Each row is followed by its class.
[ -1 -24 -19  10 -25 -12 -20  -5  32   0  42  10  13  -7  -7  47 -26 -16
 -26  11  41  86  21  23  90 -12  -2  -4  11  28  12 -38]	nusun
[-27  30 -41  28 -14  -3  35 -14 -13 -15 -81  -4  14 -32  34  38 -30 -28
  21 -39 -49  59 -19 -22  -2  -7  20 -55  11 -21   1   6]	bok
[-30  15 -39  20  -2   1  52  -7   6 -23 -92  16  25 -22  25  40 -24  19
  26 -37 -52  62 -40 -27  -1  -7  25 -45  13 -14  20  17]	miz
[ -4 -28 -21  19 -14  -9 -32  -9  32   0  32  13  17  -1 -13  39 -15 -15
 -34   6  27  66  34  22  64 -22  -9  -5   9  55  16 -18]	nusun
[ -1  22 -11  -3  45  -7  -4 -18  -5   2 -26 -16  -6 -26  49 -19 -61 -13
  12  24  22  73  57 -11 -57  33   7 -21  10  -3 -35   3]	lepe
[  1 -27 -16   4 -38  -1 -22  -4  21 -11  56  21  15 -19 -12  33  -5  17
 -24   3  36  85  14  19  74 -30   1  -7   9  38  30 -26]	dalaf
[ 26   8 -18   3  73  -2  -6 -36  22  -5 -79  -6  25  -4  43  12 -34 -13
  34  14  16  38  45  -9 -10  39  31 -11   4 -17 -24 -27]	bok
[ 27  35 -27  24  66   1   3 -32  -9   5 -50 -24  -2  -7  60 -10 -56   3
  13  17  28  25  61  -1 -20  19  24  19 -15 -27 -33  -7]	nusun
[  8  33  -5  25  18 -24 -11  -8 -26  -3  15   0 -12 -30  57 -24 -61 -48
  11   3  32  68  69  -8 -12   3  25 -39  -6  14 -45 -18]	bok
[ -7  32 -10   3  37  -9   8 -16 -11  -8 -66  -1  -2 -16  35 -24 -62 -19
  13  31   1  68  45 -13 -46  14   1  -7  -6 -19 -13 -31]	nusun
[-20  20 -38  22  16   7  32 -19  10  -7 -87  -6  31 -27  39  31 -19  33
  26 -30 -28  57 -42 -10  17  -6  14 -14   2 -20  -5  28]	dalaf
[ 27  13 -29  11  75 -12  -7 -24  11  14 -62 -17  -9  -1  23  24 -37  -2
  25   1  11  59  52   4 -33  44  38  13  -7 -24 -40 -29]	nusun
[  1 -44 -24   8 -20  -7 -25  -4  39  -4  33  21  18  -2 -15  52 -11 -15
 -26   2  27  85  26  20  82  -9  -3 -11  17  47  21 -33]	gak
[ 13 -14   7 -31  32 -30   6   3  -8  62 -39  -3 -11  66  -4  20 -25 -29
 -13  28 -29   7 -31  19   7  12 -45  -3  22  74   0   1]	gak
[ -26   27  -43   12   10    8   39  -22   10  -13 -114   -2   20  -23
   22   43  -21   23   21  -38  -53   69  -44  -25    5   10   13  -24
   10  -27   24   11]	bok
[ 15 -15   1 -24  23 -26  -3   3 -15  59 -16 -27 -25  58 -12  29 -25 -16
 -12  33 -28  -1  -8  26 -10  18 -39   2  21  66   6   6]	nev
[ 24  23 -19  23  89 -22   3 -12  13   3 -90 -16  16 -10  47   3 -49   2
   5  24   8  33  50  -3   1  19   5   7  10 -17   0   3]	bok
[-15  10 -49  30   4   3  34  -1   0 -12 -88  -8  18 -23  30  39 -29   0
  33 -34 -44  54 -20 -18   8   0  21 -33   6 -32  10  13]	miz
[  2 -42 -13  16 -23 -21 -29   2  22  -5  45  17  13 -12  -8  28  -8  -7
 -30  20  30  62  33  28  76 -23 -11  -7  12  44  14 -29]	nev
[-19  15 -41  24   9   1  46  -3  -7 -16 -79  13  10 -29  30  38 -25  -3
  24 -43 -29  55 -23 -19  -1 -20  33 -39   7 -15   0  24]	pafos
[-19  24 -40  15   9  -1  51 -19   8 -12 -85   0  17 -15  20  52 -33  18
  37 -28 -49  58 -33 -19  17  -3  31 -25  12 -31   7   2]	nudid
[ -2 -47 -21  13  -7 -16 -24 -13  41  -6  29  24  25  -2 -15  45  -4  -9
 -31  19  40  68  20  26  85 -16  -5  -3  15  43  20 -26]	nev
[ 26   8 -10  -2  53  -7  12 -27 -13   3 -41 -11   0   1  44  -4 -56 -17
   3  49  19  46  58  -6 -28  16   9   1  -5   4 -20 -18]	biga
[ 23 -13  14 -27  15 -38   9   0 -10  63 -24 -26 -15  57 -17  30 -19 -20
  -8  26 -37  28 -25  17   8   2 -38 -19  21  74  10  -6]	nudid
[ 16 -13   8 -30   6 -34   0   8 -24  58 -13  -9 -20  52 -12  38 -25 -37
   0  27 -43  31 -19  33   8  10 -34 -17  19  76  -3 -22]	lepe
[  7 -49 -10  10 -19 -14 -34  -4  28   0  47  15  16  -7 -15  44 -11 -35
 -42  22  43  69  31  27  67 -16 -15 -14  13  47   9 -21]	pafos
[ 24  26 -25  22  37   4 -17 -36  -4   4 -16 -32   1 -15  52   6 -52 -11
  12   4   9  58  28   8  -4  34  18  -3 -21 -26 -34 -16]	dalaf
[ 15 -15  10 -34  13 -36  -2   5 -19  59 -22 -21 -17  56 -12  38 -31 -37
 -27  40 -33  27 -28  30   3  19 -52  -9  25  72  12  -5]	bok
[ 29 -17  22 -32  35 -38   3   1 -14  64 -31 -15 -17  54  -6  28 -29 -16
 -20  38 -26   6 -35  33  10  14 -49   3  21  73   2   2]	pafos
[-20  15 -50  24  13   0  39  -9  10 -11 -91   7  21 -17  37  43 -31  23
  22 -34 -45  52 -30 -22  14   0  21 -35  15 -16  10  16]	miz
[ -13    6  -48    7   17   -1   49  -13    7   -7 -102   10   19  -12
   22   45  -16   28   28  -31  -47   59  -42  -11   11   -8   26  -15
   14  -17    5   19]	vopat
[-12  19 -36  19  10   6  31 -10  15  -7 -97  -8  28 -22  20  51 -25   9
  34 -38 -48  53 -44 -14  26   2  25 -15   8 -26  20  11]	miz
[ -2 -22 -21  11 -22   2 -22  -7  24  -3  32  12  14  -1  -7  36 -10 -12
 -25   4  39  61  30  18  72 -26  -1  -3   7  41  20 -31]	nusun
[  4 -26 -12  15 -45   2 -32   4  21  -3  62   4   7 -17  -1  28  -8 -21
 -31  -8  30  79  29  17  78 -16  -5 -17   2  39  12 -29]	gak
[ 17 -14   0 -17  19 -35  -2   8  -9  60 -38 -10 -20  57 -17  32  -8   8
  -6  27 -48  14 -23  25   8  20 -39  -3  15  61   7  -7]	nev
[ 38  11 -14  13  64 -10   3 -15 -20   7 -49 -20  -4 -21  37   6 -45 -14
  33  31  31  67  61   8 -11  14  32  23 -17  -6 -23  -5]	biga
[ 23  14  -8  21  11   1 -17   6 -36  -8  21 -45 -17 -40  70  -6 -64 -72
  16  12  21  52  72  14 -24  17  20 -30 -20  -8 -44  -2]	lepe
[ 14 -21   5 -24  26 -29  10   6 -12  51 -36 -10 -16  55 -21  34  -8   0
  -7  22 -49  30 -23  17  -8  12 -36  -4  13  75   1  -8]	biga
[ 27 -21  -2 -11  16 -35  -4   8 -21  59 -12 -10 -22  62 -12  31 -13 -22
  -2  20 -47  20 -11  31  -1  11 -26 -18   6  73  -6 -13]	nev
[ 19 -21   7 -25  36 -38   7   0  -3  60 -37 -15  -9  62  -6  31 -29 -16
 -14  33 -26  11 -29  32  12  14 -43   2  22  67   1  -4]	nusun
[-19  16 -52  21  14   5  39 -19  15  -6 -93 -14  18 -14  19  51 -24  10
  34 -36 -48  51 -30 -24   6   2  22 -31  16 -35   7  20]	nudid
[ 18 -18   7 -12   9 -36  -3  10 -29  58 -17 -10 -13  51  -6  19 -14 -25
  -3  25 -48  21 -23  36  -3   0 -37 -16   6  80 -11  -3]	nev
[ -19    4  -47   22   14  -11   36  -21    4  -12 -101   10   15  -18
   26   38  -19   42   21  -17  -47   72  -26   -5   17    2    8  -17
   13   -3    3   12]	vopat
[ -3 -40 -14   7 -39  -8 -29  -6  19  -9  67  22  13 -11  -7  44  -6 -27
 -32   9  30  85  27  27  69 -18  -5 -32  12  62  10 -31]	lepe
[ 10 -45 -15   9 -29  -7 -34   2  27  -1  39   7  13 -16  -4  34  -9 -25
 -34   8  30  83  28  23  72  -8 -14 -16  10  38  18 -25]	gak
[  3 -39 -18   2 -11 -15 -25   0  33  -4  33  29  14  -4 -15  34  -2  -3
 -28   6  32  77  10  22  85 -24  -3   1  13  46  20 -19]	vopat
[  3 -41 -16  19 -33 -14 -36  -2  25 -10  51  19  17 -12  -8  47 -16 -11
 -32  10  17  74  22  25  74 -10  -7 -20  12  54  23 -22]	miz
[ -2 -38  -5   4 -25 -14 -24 -10  32  -5  50  25  19  -9 -18  32  -9 -17
 -35  23  40  85  15  15  89 -19 -15  -7   8  50  20 -31]	biga
[ 16   6  -5  32  77 -33 -11   1   1  -2 -53  -2   5 -25  50 -19 -49 -12
   7  41  32  58  56   9 -12  28  -4  -3  -8 -15 -41   8]	pafos
[ 21 -10   6 -27  32 -35  -2  -2 -15  57 -33  -3 -12  60  -6  25 -21 -29
 -16  24 -28   4 -17  19   6   5 -36  -8  21  78   5  -9]	bok
[ -6 -28 -24  22 -29 -11 -29  -5  22  -8  49  14  14 -11 -10  48 -19 -31
 -22  10  28  76  40  25  76 -24   4 -17  13  46  17 -35]	nev
[  9 -34 -17   8 -14  -6 -25  -6  31  -3  29  19  23  -1 -11  44 -12   1
 -25  15  29  57  23  17  76 -17  -1   0  15  45  31 -22]	miz
[-18  28 -29  22   3   3  37 -19   4 -12 -88  17  20 -27  27  32 -21  34
  19 -38 -56  67 -41 -18   8  -7  15 -37   5  -6   4  10]	pafos
[ 15  34 -29  11  84  10   5 -14   4   5 -76 -38   7   5  40   2 -56  33
  34  29  12  52  46   9  -4  31   4  42   4 -21  -1  -1]	vopat
[ 26  12 -24  13  55 -12 -10 -17   8  -3 -24 -10  -9   4  23   8 -50  -2
  -2  28  10  35  78  -6 -28  41  14  -5   7 -19  -3 -21]	bok
[ -4 -23 -19  18 -39  -4 -32  -5  15  -9  52  15  18 -14   2  39 -23 -33
 -20   0  25  74  19  17  76 -23   1 -26  10  51  17 -29]	miz
[  6 -42 -20   4 -22  -3 -21   6  35  -8  42  24  15 -11  -8  40  -8   9
 -25   2  36  67  29  19  85 -16   1   1  17  35  22 -27]	gak
[ 10  -8   2 -14   1 -35  10   3 -32  55 -24 -17 -22  51  -4  27 -20 -35
 -13  22 -29  20 -15  17   1   7 -39 -20  14  68   0  -2]	bok
[ 21  -6  15 -24  -1 -34   1  -3 -29  55  -9 -13 -16  46   4  11 -31 -27
   0  29 -33  30 -29  25  14  -1 -42 -26  15  75   6 -22]	dalaf
[ 26 -22  18 -21  24 -50   8   2 -20  57 -38 -17 -17  48   0  31 -27 -25
  -8  31 -30  19 -39  30  19  18 -41 -11  20  75  11  -7]	miz
[ -4 -28 -14  12 -34   2 -30  -7  31  -2  42  14  21  -3 -16  40  -9 -28
 -25  -2  24  87  31  16  72 -19  -5 -18   9  57  20 -35]	gak
[-16   7 -52  15  21   4  33  -7  10 -10 -94   2  20 -24  26  37 -20  32
  18 -36 -45  66 -37 -13  -1  -9  17 -20   7 -28  12  19]	dalaf
[ -5 -25 -20   6 -17  -8 -17 -12  34  -2  29  21  19   0 -12  42 -20 -13
 -31  15  38  76  18  19  74 -18  -4  -1  11  33  19 -31]	nusun
[ -8 -43 -25  10 -15 -14 -22 -10  31  -8  34  17  16  -9 -17  44 -11  -3
 -35  21  42  80  22  18  74 -21  -8   7   8  34  14 -12]	nudid
[-28  12 -45  16  16   6  44 -10  23 -15 -98  -3  30 -16   9  38 -20  35
  34 -23 -40  65 -32 -23  15  -4  11 -16  17 -40  21  11]	nudid
[ -1 -49 -17  13 -37  -7 -35  -1  29 -10  56  20  15 -19  -6  32  -9 -29
 -33   2  39  82  29  21  77 -13  -8 -17   8  44   9 -24]	gak
[-13  21 -31  21  -3  -4  44 -22  -5  -6 -87  11  12 -19  18  50 -19   3
  26 -34 -40  67 -27 -13  23 -15  26 -33   5  -4   4 -15]	pafos
[ -6 -31 -14  10 -48   2 -25  -7  14 -11  69  10  17 -18  -1  35 -15 -18
 -32  17  32  84  32  26  65 -21 -11 -19   8  48  11 -22]	lepe
[ 19 -15  10 -28  29 -34   9   0  -6  62 -29 -15  -9  64 -19  25 -28  -8
 -19  36 -25  24 -30  32   6   9 -47  13  16  64  10  -5]	nusun
[ 15 -17  -2 -22   5 -27   3   7 -23  54  -9 -13 -19  47   0  34 -25 -24
  -9  20 -43  30 -25  30   5  13 -36 -19  12  68  -8   0]	lepe
[  -7    2  -51   12   35    0   38  -21   12   -8 -106   16   19  -10
    8   48  -14   30   30  -21  -43   49  -31  -16   19    0   20   -9
   16  -18   23    7]	biga
[ -19    8  -48   32   21    0   40  -15    9  -14 -105   -1   26  -24
   28   46  -21   35   30  -35  -39   51  -35  -13   21    3   22   -8
    7  -26   12   23]	miz
